Rows lie near named flat spaces through zero. A row that begins with a name and a colon came from that space; any other row is followed by the name of its block's space that it lies nearest.
jjfz: -105 56 -66 -166 9 -69 75 26 179 4 25 -17 147 -117 67 45 -197 -75 -61 -42 60 55 -142 0 113
hhgl: 133 -10 111 -17 167 -379 155 9 -32 -42 242 26 245 -92 -80 37 -242 78 161 53 85 315 -93 -109 164
cphn: -220 -126 -92 169 -125 108 -207 59 -215 -131 -112 50 -176 175 10 118 257 35 0 178 -85 51 147 -148 -105
cntq: 55 93 -118 -389 240 -216 178 174 150 -100 353 97 336 -167 124 121 -233 46 173 -40 151 233 -241 -19 24
cntq: 30 29 11 61 -31 70 -152 34 -44 -3 14 35 -80 76 -44 -91 176 70 -19 41 -50 -169 82 9 -214
cphn: 83 189 44 -228 18 132 278 -185 48 289 -80 -170 -63 -13 223 -12 101 -159 -172 -257 52 6 -80 200 117
hhgl: -211 -62 -5 78 -136 346 -318 -50 67 -36 -168 140 -243 164 162 -42 277 -353 -72 192 -313 -232 145 -1 -117
cntq: 273 -15 170 21 -40 117 67 62 -35 -24 -85 104 -38 -212 -172 -74 -129 -130 181 -112 -1 -216 107 -126 124
dpbm: -96 9 -13 -108 86 -95 -13 -12 -7 -4 54 22 69 17 65 8 -39 -94 -20 48 3 49 -46 -14 48
cphn: -28 -62 -1 194 -100 75 -161 -13 -168 -28 -111 -54 -174 171 -57 -14 219 36 23 98 -68 -47 150 -31 -55
fhgd: 204 149 194 71 -47 -120 -59 -16 -46 36 172 -88 -53 151 0 -17 237 104 248 125 -136 228 49 -112 0
cphn: 301 160 293 46 -43 -36 163 -127 42 246 -52 -17 10 -220 -219 -233 -112 44 -115 -240 79 -229 44 5 6
cphn: 184 22 120 -11 41 106 8 -84 111 57 9 65 -61 -47 -120 -78 -47 49 210 -66 -31 -25 50 65 48
cntq: 40 -83 -3 76 32 66 -90 21 56 -89 73 131 -13 30 1 0 24 -17 110 102 -104 7 39 16 -89
jjfz: -88 50 -123 -58 -27 -125 74 98 46 -18 49 -50 143 -98 -33 55 -112 208 -138 -74 168 46 -115 -23 -80
hhgl: -41 -63 -144 -224 284 -158 -25 188 -20 -173 191 68 200 -34 59 -46 -202 26 4 17 72 -194 -151 80 -130
fhgd: -14 -23 21 173 5 -197 73 -17 107 -45 83 -312 43 204 286 -2 -49 16 -176 124 -238 84 -223 171 19
cphn: 64 -34 59 -54 190 -144 -61 180 220 -203 307 169 205 -81 97 -94 -232 40 25 128 -195 -166 -194 14 -242
dpbm: 20 -70 -62 -49 158 -144 51 17 78 -57 126 59 173 -66 -32 -8 -219 24 35 9 79 54 -86 79 25
jjfz: -231 -136 -146 77 -66 146 -140 -10 110 -51 -197 74 -37 -48 -97 -34 -135 -18 -167 -3 30 -223 28 75 -50
hhgl: 103 38 -42 -141 98 -125 108 92 49 13 29 -19 202 -205 -79 -117 -272 -65 -115 -154 184 -258 -93 62 23
dpbm: 112 20 4 -179 140 81 -32 178 -133 -103 57 48 -44 -17 8 -70 33 71 110 -75 -4 -315 -7 -7 -163
fhgd: -173 -169 -91 151 -40 227 -147 -47 -37 -36 -188 81 -150 90 69 -46 95 -176 -222 62 -119 -269 94 112 -139
jjfz: 193 56 199 -49 59 -53 183 -140 -32 135 -29 -62 -16 -69 -58 -41 -99 -73 128 -116 25 91 13 -1 262
cntq: -49 -145 -81 369 -167 253 -87 -213 -118 123 -230 -39 -249 224 44 -8 348 -130 -232 59 -77 -13 222 191 -106
fhgd: 107 95 69 0 -115 69 95 -105 111 138 -46 -23 -11 -73 -14 17 26 -111 39 -72 23 130 37 -6 148
cntq: 179 248 155 -459 222 -132 249 -13 124 124 250 -1 181 -129 224 -14 -107 -205 129 -126 -1 111 -199 2 167
cphn: -95 -182 -157 -270 247 79 -155 257 138 -341 183 406 177 -164 32 63 -277 -194 282 136 -51 -144 -63 -82 -58
hhgl: -156 -74 -165 -123 212 -145 -89 128 71 -172 162 0 135 68 62 -10 -165 189 -9 76 7 -71 -177 120 -155
hhgl: -36 -58 39 72 6 60 -170 34 -60 -54 -80 16 -82 68 11 -136 42 -146 -92 76 -135 -332 58 16 -96
dpbm: 2 38 191 293 -209 121 -91 -236 -99 236 -331 -124 -287 44 -346 -192 114 278 -155 -140 45 -207 207 24 -36
dpbm: 136 159 155 -50 -119 71 246 -131 72 245 -167 -157 -34 -151 48 -79 -59 -172 -211 -245 34 -127 -38 51 171
dpbm: 117 63 118 -53 -51 83 69 24 -104 49 -79 7 -64 -83 12 -31 52 -166 1 -86 -17 -144 62 -103 65
fhgd: 296 58 197 38 -35 -14 117 -14 117 85 8 93 106 -260 -127 -150 -192 -213 -5 -110 11 -187 33 -45 86
jjfz: 24 96 -31 -271 137 108 69 -46 119 59 143 109 5 -10 81 65 59 96 176 -79 37 168 -59 83 -48
hhgl: 128 -65 -53 -200 248 -5 -5 123 -48 -110 142 188 124 -97 -10 -63 -123 -143 144 -20 65 -197 -4 43 -53
cntq: 18 31 29 43 -99 241 -173 -15 -116 91 -212 72 -189 -23 -191 -179 173 -15 -110 -104 50 -439 206 3 -182
cntq: -17 -187 92 350 -143 141 -97 -110 -32 -36 -219 12 -192 70 -96 -19 10 -75 3 97 -169 -47 149 -13 88
cphn: 50 -101 -23 -112 177 26 -139 93 20 -144 126 307 93 -103 -128 -47 -121 -100 239 77 22 -109 72 -54 -54
hhgl: -125 10 -137 -245 36 284 7 35 -50 10 -47 220 -83 -76 44 108 140 -3 15 -117 109 -40 62 -23 -136
cntq: 101 119 -28 -264 47 184 259 -162 -160 234 -70 -45 -105 15 154 128 241 -195 73 -211 161 226 74 76 204
jjfz: -80 -44 -6 90 -70 27 -10 -3 28 -11 -84 26 -21 -61 -97 2 -77 124 -87 -31 28 -44 7 -30 -43
fhgd: -97 56 -130 -93 31 -24 17 -124 105 64 138 -68 21 202 217 169 192 -32 115 114 -21 482 -55 113 90
jjfz: -119 -114 -2 238 -162 232 -74 -144 -96 48 -256 23 -270 80 -181 60 144 223 11 -28 10 70 183 -10 -14
cphn: -113 -7 -57 -31 -38 63 18 -7 -1 -7 -20 26 -33 20 76 107 66 11 -19 12 -5 128 -9 -33 -2
dpbm: 40 -95 -35 -158 130 137 -50 164 -86 -159 -13 201 -11 -127 -78 -18 -111 -53 166 -51 34 -275 45 -68 -46
jjfz: 36 56 130 71 -145 -21 116 -47 47 67 -64 -16 -4 -126 -74 51 -72 37 -5 -59 10 141 3 -144 132
hhgl: 0 -19 -50 -87 137 -95 84 -10 -42 -31 146 15 55 51 33 113 -4 168 150 14 66 284 -57 22 22
dpbm: -86 -69 -2 97 14 -52 -24 -36 194 -57 50 -15 50 43 97 1 -128 0 -67 104 -150 58 -114 89 -10
cntq: -20 51 -26 -338 201 -35 75 77 -118 -45 120 115 43 -71 -50 98 -48 184 256 -94 163 132 -38 -102 34
cphn: 53 -134 21 92 171 -139 -237 220 153 -317 289 155 132 53 18 -100 -165 95 169 266 -259 -173 -108 2 -258
hhgl: -103 62 46 181 -194 -177 -30 -37 187 37 -52 -222 72 32 54 -38 -100 -52 -219 95 -109 47 -111 -14 101
fhgd: 127 97 62 -150 76 -54 57 54 -39 -1 136 -7 40 4 86 14 60 -50 142 -3 -21 65 -34 -51 29
fhgd: 17 -27 -5 -140 46 123 18 202 -23 -188 39 -9 -41 32 319 66 29 -246 51 59 -239 -183 -107 -46 -15
dpbm: -108 -123 -181 -58 46 49 -76 112 -76 -135 -80 77 10 -61 -181 54 -127 144 111 -39 181 -79 44 -27 8
cntq: -63 -12 -39 150 -97 -14 -77 -18 46 23 -61 -73 -5 49 5 -65 33 -18 -202 42 -33 -109 4 62 -89
fhgd: 95 23 11 -198 156 -69 23 253 -65 -200 200 13 79 -2 187 26 -34 -28 140 47 -115 -125 -136 -79 -86
jjfz: 106 2 35 -191 163 15 48 36 22 3 36 142 94 -173 -66 -107 -184 -136 40 -111 81 -238 -11 29 16
dpbm: 25 58 -9 -170 110 49 37 -77 106 82 132 157 68 -35 93 5 49 -135 32 -11 11 102 -11 70 -42
dpbm: -28 -39 56 49 24 60 -139 67 30 -124 87 69 -72 117 139 -11 106 -26 54 161 -254 -68 -18 -25 -155
fhgd: 46 -9 35 88 -106 57 -89 173 -23 -124 -43 40 -51 -92 -176 -32 -43 237 60 -26 -6 -208 35 -144 -147
fhgd: 10 36 6 26 -13 27 -4 -118 20 97 17 -40 -43 112 90 7 154 -88 -11 41 -47 133 32 82 21
jjfz: -44 62 -89 -139 -25 45 19 27 38 14 23 17 33 -20 67 87 57 -72 48 -15 63 114 -12 -27 46
fhgd: -37 -11 -127 -185 76 75 -4 55 15 -21 34 207 82 -149 -114 43 -65 21 84 -81 196 -5 41 -29 -45
hhgl: 30 -13 92 31 1 -83 -25 43 -30 -47 43 86 56 -67 -35 -24 -59 -99 20 65 -46 -24 21 -133 21
dpbm: -45 -3 -46 -265 174 26 -23 96 4 -94 140 174 81 -32 160 39 -14 -209 98 52 -45 -35 -53 -36 -26
jjfz: -181 -65 10 -1 40 -94 8 -66 -66 -44 -60 -144 -58 152 116 94 -41 -15 38 95 -96 188 -70 -14 211
cphn: 31 119 -17 117 -171 -85 183 -242 163 245 22 -73 56 -47 -175 146 37 317 42 -99 238 615 24 24 140
cntq: 67 -80 106 358 -230 -33 -26 11 -17 -54 -165 -158 -81 15 -99 -19 -57 0 -39 70 -120 -41 56 -92 122
jjfz: -87 9 -200 -473 276 100 -48 150 13 -101 140 235 123 -85 114 25 -54 -184 131 -45 118 -160 -58 47 -75
hhgl: -61 51 -70 -169 42 -62 77 22 69 18 66 23 139 -72 130 51 -66 -187 -72 -10 54 71 -87 -5 71
cphn: -98 -40 -106 -198 132 90 -20 -54 -40 0 76 229 13 5 22 127 87 -85 183 33 93 240 73 -21 35
-148 -44 -134 36 91 -167 -88 95 34 -156 212 -130 73 265 312 72 103 56 -83 233 -191 136 -180 108 -171
cphn
60 4 42 -47 71 125 -33 31 28 -12 -27 18 -87 -13 -39 -118 -29 136 -4 -95 -48 -298 -19 100 -159
dpbm
53 121 -89 -238 64 79 36 -46 22 109 119 119 40 -21 5 74 165 -13 163 -66 164 219 55 25 -12
fhgd
109 74 115 371 -293 26 70 -181 -169 225 -226 -372 -216 219 106 -53 346 -113 -298 -10 -108 10 114 76 61
cntq
-278 -178 -136 89 -66 94 -132 167 -46 -247 -146 -20 -100 59 43 100 -79 126 -61 90 -108 -151 -52 -71 -72
fhgd
9 -58 81 489 -266 14 -182 -89 134 8 -92 -180 -116 217 99 -106 165 -136 -228 231 -329 -73 48 90 -87
cntq
-58 62 86 263 -347 325 -61 -183 -220 173 -308 -235 -447 327 200 89 603 -129 -116 52 -233 101 215 -28 28
hhgl
133 -65 191 19 133 59 -45 -95 11 31 45 286 -9 -111 -135 -141 -75 -137 92 10 -70 -142 116 -20 -44
dpbm
233 -46 246 277 -100 -67 -105 78 -167 -92 -9 1 -70 28 -74 -112 73 -179 97 154 -213 -165 143 -200 26
hhgl
-80 -87 -171 -117 90 212 -170 163 -25 -179 88 219 -42 63 133 54 162 -77 85 101 -84 -145 37 16 -257
fhgd
58 -2 106 -6 36 -118 37 49 91 -53 47 16 103 -118 -38 -59 -229 -33 17 3 -49 -79 -83 -59 70
cntq
31 -17 32 271 -15 -103 -49 -100 -3 81 5 -178 -40 175 10 -156 90 164 -267 39 -81 -122 -21 208 -210
fhgd
-81 191 -116 -349 11 150 117 -70 139 167 60 28 36 -16 274 108 177 -220 -66 -100 61 168 -73 85 20
dpbm
90 67 -55 -320 243 -60 53 123 82 -47 265 210 208 -152 27 -26 -116 8 101 -63 111 -56 -100 25 -147
cntq
-148 1 11 90 -42 -15 -72 -108 -18 80 -94 -91 -76 117 32 -61 77 10 -204 34 -53 -57 6 70 -48
cntq
30 -66 -95 0 23 41 48 14 133 -47 61 101 89 -78 0 68 -101 -20 66 1 42 112 -26 55 13
dpbm
82 -63 77 90 105 -291 -18 133 -35 -180 213 20 150 -10 -84 5 -174 196 160 137 -43 115 -79 -125 -22
hhgl
-49 -94 -252 110 66 -164 -168 156 -10 -111 31 -130 170 81 8 -179 -83 -59 -311 75 80 -411 -62 222 -232
jjfz
-71 64 -82 -208 -10 237 79 -162 34 173 -129 15 -96 15 132 76 143 -257 -1 -113 69 99 55 107 161
cntq
-152 -39 -138 -2 -100 270 66 -250 8 172 -214 -59 -177 145 183 155 233 -265 -60 -28 9 263 98 161 207
cntq
-182 -87 -135 -31 15 -19 -97 131 13 -194 48 38 19 51 22 140 -47 153 126 116 -22 130 -59 -81 -24
fhgd
-83 -2 34 27 58 -135 88 -203 -76 153 -68 -157 -7 112 70 -26 -1 -96 -163 -10 27 122 -23 115 166
fhgd
-82 -61 -198 224 -124 -283 -88 323 -98 -342 197 -343 76 311 276 230 145 213 60 323 -181 298 -180 -104 -73
dpbm
37 -89 61 30 71 -52 -110 145 -49 -179 -33 -64 -17 24 -16 -111 -163 -56 73 69 -141 -325 -42 -25 32
cphn
58 87 56 24 -194 233 38 -46 -50 86 -48 130 -166 -43 -77 156 280 127 171 -58 36 270 165 -181 -28
jjfz
-111 -45 -28 28 39 -96 -82 100 -27 -129 73 8 23 51 -4 23 -37 199 -1 87 -46 -1 -64 -56 -126
hhgl
-38 127 -28 -243 18 6 91 -5 -38 74 -9 -72 -4 -14 52 80 44 9 79 -102 110 124 -40 -42 130
cntq
-27 51 3 239 -97 -227 -46 -37 16 10 132 -247 14 257 123 38 183 195 -86 184 -125 292 -77 44 -83
dpbm
